Here is a tiny trained network, its code and every weight. The questions are about switching its units off for an input and a class, where a switched-off unit gives its printed mean instead of its output.

import numpy as np


def w(rows, s, z=0):
    codes = np.array(rows[::2]) - 128.0
    scale = np.full(codes.shape[1], s)
    scale[-1] = z or s
    return codes * scale


def norm(h):
    return h / np.sqrt((h * h).mean(-1, keepdims=True) + 1e-5)


def f(y):
    return y / 2 * (1 + np.tanh(0.7978845608 * (y + 0.044715 * y**3)))


def log_softmax(a):
    a = a - a.max(-1, keepdims=True)
    return a - np.log(np.exp(a).sum(-1, keepdims=True))


def net(x, mask):
    res = np.array(x, float).reshape(1, 7) / 4 @ E
    u = 0
    for l in range(3):
        y = f(norm(res) @ A[l][:, :-1].T + A[l][:, -1])
        res = res + np.where(mask[u : u + 9], y, B[l][:, -1]) @ B[l][:, :-1]
        u += 9
    return log_softmax(norm(res)[-1] @ U[:, :-1].T + U[:, -1])


A, B = {}, {}
E = w([
[136,7,132,30,93,62,74,91,117,21,88,195],'x0',
[115,66,159,181,1,187,107,165,27,110,79,49],'x1',
[32,131,132,110,20,102,60,70,30,127,107,56],'x2',
[105,70,48,205,94,137,158,85,132,110,51,155],'x3',
[196,58,118,193,32,115,56,113,184,180,125,96],'x4',
[117,156,118,163,107,155,29,153,132,110,60,214],'x5',
[90,88,217,173,214,216,206,101,87,178,36,156],'x6',
],0.0058)
A[0] = w([
[204,150,128,126,65,69,146,153,204,72,127,66,101],'0.n0',
[200,133,125,167,114,164,207,143,117,126,46,141,170],'0.n1',
[182,188,108,160,124,109,106,150,101,246,191,194,167],'0.n2',
[120,201,131,173,151,107,170,148,173,134,132,89,99],'0.n3',
[57,154,79,157,152,210,252,123,145,230,148,79,146],'0.n4',
[127,175,182,138,156,112,166,62,135,151,142,104,73],'0.n5',
[211,200,21,90,166,151,124,92,162,154,122,100,7],'0.n6',
[102,254,71,184,34,186,82,101,177,151,101,161,73],'0.n7',
[31,57,116,120,128,142,197,212,199,166,163,122,199],'0.n8',
],0.0065,0.0022)
B[0] = w([
[37,173,98,224,111,95,81,95,148,176,170,97,188],'0.n0',
[56,144,109,92,57,73,155,88,92,113,136,173,186],'0.n1',
[173,82,163,155,121,236,161,104,120,254,71,175,199],'0.n2',
[178,89,92,72,92,99,202,173,148,180,79,136,174],'0.n3',
[129,184,188,71,77,130,110,168,146,54,164,172,253],'0.n4',
[121,116,101,132,120,119,84,74,213,204,130,128,154],'0.n5',
[177,76,164,155,124,185,99,163,103,69,154,154,165],'0.n6',
[164,167,177,77,203,133,103,188,170,157,87,96,213],'0.n7',
[203,22,119,87,114,89,124,156,63,124,120,90,163],'0.n8',
],0.0076,0.0052)
A[1] = w([
[118,86,83,131,146,107,194,136,123,80,34,254,156],'1.n0',
[120,187,89,139,125,165,56,180,129,191,52,149,109],'1.n1',
[192,139,75,197,105,230,192,208,185,50,119,123,228],'1.n2',
[108,90,189,53,177,86,87,141,199,130,125,158,202],'1.n3',
[175,128,81,56,163,116,164,207,149,213,66,154,200],'1.n4',
[176,74,125,107,125,75,72,201,89,141,174,127,153],'1.n5',
[70,175,149,71,134,111,153,81,155,219,124,137,71],'1.n6',
[208,89,65,96,76,129,78,77,72,130,165,80,252],'1.n7',
[159,182,170,103,142,53,120,153,178,198,122,207,113],'1.n8',
],0.0064,0.0011)
B[1] = w([
[16,57,132,119,65,176,156,70,153,113,133,129,251],'1.n0',
[134,97,156,209,169,211,156,138,147,64,107,89,225],'1.n1',
[82,141,201,100,46,81,138,164,164,145,120,167,197],'1.n2',
[166,125,134,178,134,225,141,71,105,135,115,64,231],'1.n3',
[120,97,100,121,94,140,71,127,143,124,41,93,247],'1.n4',
[133,135,62,171,254,153,127,102,125,155,171,125,181],'1.n5',
[109,179,89,156,160,94,153,157,209,127,162,137,179],'1.n6',
[157,184,177,188,177,111,166,137,125,117,155,112,203],'1.n7',
[132,100,121,135,142,174,90,117,160,125,110,116,254],'1.n8',
],0.0097,0.0048)
A[2] = w([
[57,132,99,124,165,115,97,104,147,94,160,101,7],'2.n0',
[129,94,22,192,102,118,82,154,181,179,213,133,59],'2.n1',
[115,135,120,178,129,146,86,126,109,170,34,103,87],'2.n2',
[142,152,134,50,101,118,157,221,169,168,134,152,55],'2.n3',
[147,71,236,173,96,140,180,197,112,197,134,113,225],'2.n4',
[116,98,109,96,163,122,128,113,180,137,182,68,231],'2.n5',
[77,2,146,169,145,215,182,72,180,106,162,185,120],'2.n6',
[169,90,153,192,122,139,89,146,32,92,121,117,194],'2.n7',
[80,147,102,131,159,156,100,121,29,52,108,98,120],'2.n8',
],0.0073,0.0013)
B[2] = w([
[132,161,123,100,105,108,160,88,100,123,121,133,151],'2.n0',
[107,206,162,169,127,156,236,177,117,114,156,145,165],'2.n1',
[148,77,109,123,192,120,135,58,143,132,186,52,175],'2.n2',
[166,99,108,117,130,78,73,181,122,210,67,140,157],'2.n3',
[121,114,68,82,140,72,113,72,65,41,119,135,198],'2.n4',
[92,157,125,215,119,117,119,165,208,115,140,46,163],'2.n5',
[86,182,178,139,88,144,99,209,101,161,115,124,254],'2.n6',
[196,117,61,74,193,139,97,81,171,78,175,141,166],'2.n7',
[200,132,150,100,115,135,98,96,1,98,86,141,174],'2.n8',
],0.0093,0.009)
U = w([
[126,100,146,162,140,221,78,161,217,167,89,88,143],'0',
[26,108,173,86,1,136,118,133,51,94,61,184,149],'1',
[93,19,66,111,220,75,185,31,116,216,156,247,1],'2',
[224,76,98,117,148,123,64,41,31,49,137,93,127],'3',
[194,120,100,70,103,27,125,195,140,188,105,193,111],'4',
[77,188,127,207,111,89,165,119,135,93,227,94,142],'5',
],0.01,0.0083)

Each question gives the input, the list of numbers given to net, and the class t.
The units are the neurons (one row each of A and B). Each row of codes is followed by its name. A weight is (code - 128) times the scale printed after its matrix; where a second scale follows, it is the last column's (A, B and U).
mask holds one flag per neuron, layer by layer. A switched-off neuron (its flag False) gives its mean, the last column of its row in B, instead of its output. The means were averaged over made-up inputs and are rounded, as every weight is.
A unit's drop is (log p(t) with every unit on - log p(t) with that unit switched off) / (log p(t) with every unit on - log p(t) with every unit switched off).
The circuit of an input: a set's keep is (log p(t) with only the set's units on - log p(t) with every unit switched off) / (log p(t) with every unit on - log p(t) with every unit switched off). Starting from the 12 units with the biggest drops (on a tie, the unit counted first), units are removed one at a time, each time the one whose removal leaves the highest keep (on an exact tie, the one counted first), for as long as the keep stays at least 0.8.
units of the circuit, in order: the units of the circuit, biggest drop first
most important unit: the unit with the biggest drop
k most important neurons: the k neurons with the biggest drops, biggest first
top k neurons in layer l: the k neurons of layer l with the biggest drops, biggest first
drop when u is switched off: that unit's drop, to one decimal
input [-5,-8,-1,1,-4,-8,1], class 0: most important unit : 0.n5
input [-8,-5,3,5,-8,1,-1], class 0: top 2 neurons in layer 0 : (0.n5 0.n7)
input [-2,7,-7,-6,-8,4,-3], class 4: units of the circuit, in order : (2.n3 1.n2 1.n0)
input [2,-6,-7,7,6,8,5], class 1: units of the circuit, in order : (1.n0 0.n1)
input [6,5,8,3,-4,-8,6], class 3: units of the circuit, in order : (2.n7 1.n2)
input [0,-8,-5,2,-5,5,4], class 1: units of the circuit, in order : (1.n0 2.n6)
input [-3,7,3,-6,-3,-7,7], class 3: 3 most important neurons : (2.n6 1.n0 2.n4)
input [4,-4,5,-6,-1,4,2], class 3: top 2 neurons in layer 1 : (1.n0 1.n3)
input [4,-4,5,3,-3,-3,-4], class 5: 2 most important neurons : (1.n4 0.n4)
input [3,-1,4,4,0,4,-7], class 3: 3 most important neurons : (1.n6 2.n8 0.n7)
input [2,-3,6,-2,-6,-6,7], class 5: 2 most important neurons : (1.n6 0.n5)
input [8,-8,-5,2,-3,-5,2], class 0: top 2 neurons in layer 1 : (1.n3 1.n2)
input [-2,-6,8,2,3,-8,8], class 5: top 2 neurons in layer 0 : (0.n7 0.n2)
input [3,-7,-3,3,0,2,-5], class 5: units of the circuit, in order : (2.n1)
input [1,-4,-2,5,2,0,-4], class 5: 2 most important neurons : (0.n0 2.n1)
input [1,7,-2,-5,-4,-4,8], class 3: top 2 neurons in layer 1 : (1.n0 1.n2)
input [4,-5,-7,-1,-7,3,3], class 1: 3 most important neurons : (1.n0 0.n7 2.n6)
input [4,6,1,5,0,-5,-7], class 5: 2 most important neurons : (0.n0 2.n1)
input [-8,5,0,-3,-4,3,4], class 1: top 2 neurons in layer 2 : (2.n4 2.n7)
input [-5,0,7,8,-7,-7,-7], class 4: most important unit : 0.n4
input [1,6,5,3,-4,-3,-8], class 3: 2 most important neurons : (2.n8 1.n6)
input [2,7,-3,-6,3,-7,0], class 5: 2 most important neurons : (1.n5 0.n0)
input [2,4,-2,5,8,-1,-2], class 5: drop when 2.n1 is switched off : 0.2
input [-8,1,-6,0,-5,-6,4], class 4: drop when 2.n3 is switched off : 0.3
input [3,-7,-1,4,-4,-8,5], class 0: drop when 1.n3 is switched off : 0.5
input [-5,-5,-8,1,-2,-7,-8], class 4: drop when 2.n3 is switched off : 0.2
input [5,0,-4,-8,-7,7,-4], class 3: most important neuron : (2.n8)
